Below are the code and all the weights of a small trained network. Each question names an input and a target symbol and asks about switching units off, where a switched-off unit gives its printed mean instead of its output.

import numpy as np


def w(rows, s, z=0):
    codes = np.array(rows[::2]) - 128.0
    scale = np.full(codes.shape[1], s)
    scale[-1] = z or s
    return codes * scale


def f(y):
    return np.maximum(y, 0)


def softmax(a):
    e = np.exp(a - a.max(-1, keepdims=True))
    return e / e.sum(-1, keepdims=True)


def log_softmax(a):
    a = a - a.max(-1, keepdims=True)
    return a - np.log(np.exp(a).sum(-1, keepdims=True))


def net(x, mask):
    ids = ['γεζθλμξπτψω'.index(c) for c in x.split()]
    T = len(ids)
    res = E[ids] + P[:T]
    r = res
    for j in range(2):
        rows = slice(2 * j, 2 * j + 2)
        q, k, v = (r @ M[0][rows].T for M in (Q, K, V))
        z = softmax(np.where(np.tri(T) > 0, q @ k.T / 2**0.5, -1e9)) @ v
        o = O[0][rows]
        res = res + np.where(mask[j], z, o[:, -1]) @ o[:, :-1]
    y = f(res @ A[0][:, :-1].T + A[0][:, -1])
    res = res + np.where(mask[2:26], y, B[0][:, -1]) @ B[0][:, :-1]
    return log_softmax(res[-1] @ U[:, :-1].T + U[:, -1])


Q, K, V, O, A, B = {}, {}, {}, {}, {}, {}
E = w([
[160,104,184],'γ',
[92,156,81],'ε',
[151,123,176],'ζ',
[116,121,137],'θ',
[192,104,197],'λ',
[212,124,254],'μ',
[175,12,172],'ξ',
[116,111,117],'π',
[77,189,21],'τ',
[229,226,188],'ψ',
[89,149,118],'ω',
],0.016)
P = w([
[98,140,66],'0',
[154,103,133],'1',
[159,125,113],'2',
[105,81,115],'3',
[113,146,116],'4',
[76,131,34],'5',
[70,176,2],'6',
[178,148,104],'7',
[118,174,33],'8',
[152,174,90],'9',
[246,200,83],'10',
[213,57,141],'11',
],0.0085)
Q[0] = w([
[137,159,108],'h0',
[214,107,254],'h0',
[72,59,81],'h1',
[117,129,162],'h1',
],0.0067)
K[0] = w([
[182,71,14],'h0',
[142,217,254],'h0',
[68,120,204],'h1',
[133,87,59],'h1',
],0.0085)
V[0] = w([
[202,81,153],'h0',
[22,123,83],'h0',
[215,199,98],'h1',
[41,12,123],'h1',
],0.012)
O[0] = w([
[115,179,69,201],'h0',
[182,141,203,2],'h0',
[37,112,134,173],'h1',
[254,119,96,75],'h1',
],0.0093)
A[0] = w([
[100,145,160,142],'n0',
[173,80,98,99],'n1',
[149,128,105,46],'n2',
[136,119,183,88],'n3',
[144,163,71,70],'n4',
[148,140,88,11],'n5',
[140,131,144,4],'n6',
[81,115,131,161],'n7',
[32,180,163,105],'n8',
[98,72,214,100],'n9',
[152,158,52,34],'n10',
[156,130,93,8],'n11',
[114,174,123,73],'n12',
[68,115,85,160],'n13',
[149,179,197,167],'n14',
[215,139,155,228],'n15',
[122,150,147,180],'n16',
[132,90,42,148],'n17',
[82,28,81,99],'n18',
[186,136,86,124],'n19',
[120,165,165,92],'n20',
[104,127,118,199],'n21',
[154,162,72,25],'n22',
[199,72,4,239],'n23',
],0.013,0.0035)
B[0] = w([
[174,118,82,158],'n0',
[101,136,102,158],'n1',
[104,147,100,134],'n2',
[107,151,47,130],'n3',
[163,76,112,161],'n4',
[130,98,121,137],'n5',
[109,124,135,128],'n6',
[158,181,115,193],'n7',
[217,71,107,243],'n8',
[148,220,74,141],'n9',
[163,79,156,165],'n10',
[89,114,122,137],'n11',
[206,3,105,157],'n12',
[242,122,104,246],'n13',
[108,59,98,135],'n14',
[23,190,104,152],'n15',
[92,53,95,146],'n16',
[168,142,103,211],'n17',
[216,103,136,218],'n18',
[84,134,120,157],'n19',
[182,10,85,139],'n20',
[193,148,132,185],'n21',
[156,68,98,149],'n22',
[92,237,104,243],'n23',
],0.0053,0.012)
U = w([
[31,55,135,4],'γ',
[36,58,156,109],'ε',
[72,75,170,46],'ζ',
[74,133,181,111],'θ',
[105,102,180,2],'λ',
[143,82,194,128],'μ',
[6,113,58,216],'ξ',
[131,216,201,118],'π',
[107,131,193,119],'τ',
[221,61,227,221],'ψ',
[1,34,102,152],'ω',
],0.0071,0.0032)

Each question gives the input, a string of symbols that net reads in full, and the target symbol t.
The units are the heads (2 rows each of Q, K, V and O) and the neurons (one row each of A and B). Each row of codes is followed by its name. A weight is (code - 128) times the scale printed after its matrix; where a second scale follows, it is the last column's (O, A, B and U).
mask holds one flag per unit, heads first, then neurons. A switched-off unit (its flag False) gives its mean, the last column of its rows in O or B, instead of its output. The means were averaged over made-up inputs and are rounded, as every weight is.
A unit's drop is (log p(t) with every unit on - log p(t) with that unit switched off) / (log p(t) with every unit on - log p(t) with every unit switched off).
The circuit of an input: a set's keep is (log p(t) with only the set's units on - log p(t) with every unit switched off) / (log p(t) with every unit on - log p(t) with every unit switched off). Starting from the 12 units with the biggest drops (on a tie, the unit counted first), units are removed one at a time, each time the one whose removal leaves the highest keep (on an exact tie, the one counted first), for as long as the keep stays at least 0.8.
circuit, biggest first: the units of the circuit, biggest drop first
k most important neurons: the k neurons with the biggest drops, biggest first
heads that matter: for each layer, one digit per head in row order, 1 if its drop is at least 0.15 and else 0, layers parted by /
drop when u is switched off: that unit's drop, to one decimal
input θ ξ π ξ μ ω ε μ γ ξ μ ψ, target ξ: circuit, biggest first	h0
input μ ξ ξ μ, target ξ: heads that matter	11
input μ μ ψ ψ μ λ, target ψ: 4 most important neurons	n13, n8, n18, n23
input π ξ μ ξ, target ξ: heads that matter	11
input γ ψ ψ ψ λ γ, target ψ: heads that matter	01
input ξ μ γ, target ξ: heads that matter	11
input ψ μ ξ ψ γ θ, target ψ: heads that matter	00
input θ ζ ζ ξ ξ, target ξ: heads that matter	01
input ψ ψ ψ ψ γ ξ, target ψ: 3 most important neurons	n18, n13, n8
input ξ ξ ζ, target ξ: heads that matter	01
input ψ ζ ψ τ π, target ψ: heads that matter	01
input ξ ξ ζ ε ψ ψ ω, target ψ: heads that matter	00
input ε ψ τ, target ψ: 2 most important neurons	n8, n23
input ξ ψ γ ψ ψ ξ, target ψ: circuit, biggest first	n18
input θ ψ ζ π τ μ π μ ψ θ, target ψ: heads that matter	01
input ξ ψ ξ ψ ψ ε λ, target ψ: 4 most important neurons	n13, n8, n23, n18
input ψ ψ ψ π ψ, target ψ: 3 most important neurons	n8, n13, n12
input λ ε π ψ ψ μ ψ π ζ, target ψ: 3 most important neurons	n8, n13, n23
input ξ ψ λ ζ μ ξ ξ ζ ξ ξ ξ λ, target ξ: drop when n23 is switched off	0.2
input γ ζ λ ψ μ ζ, target ψ: drop when h1 is switched off	0.2
input ψ ξ ξ ψ θ λ ψ ε, target ψ: drop when n4 is switched off	0.0
input ξ ξ μ, target ξ: drop when h0 is switched off	0.2
input ψ τ π ξ ξ ω π ψ μ ψ ξ ε, target ψ: most important neuron	n23
input ξ ξ μ γ, target ξ: 2 most important neurons	n23, n8
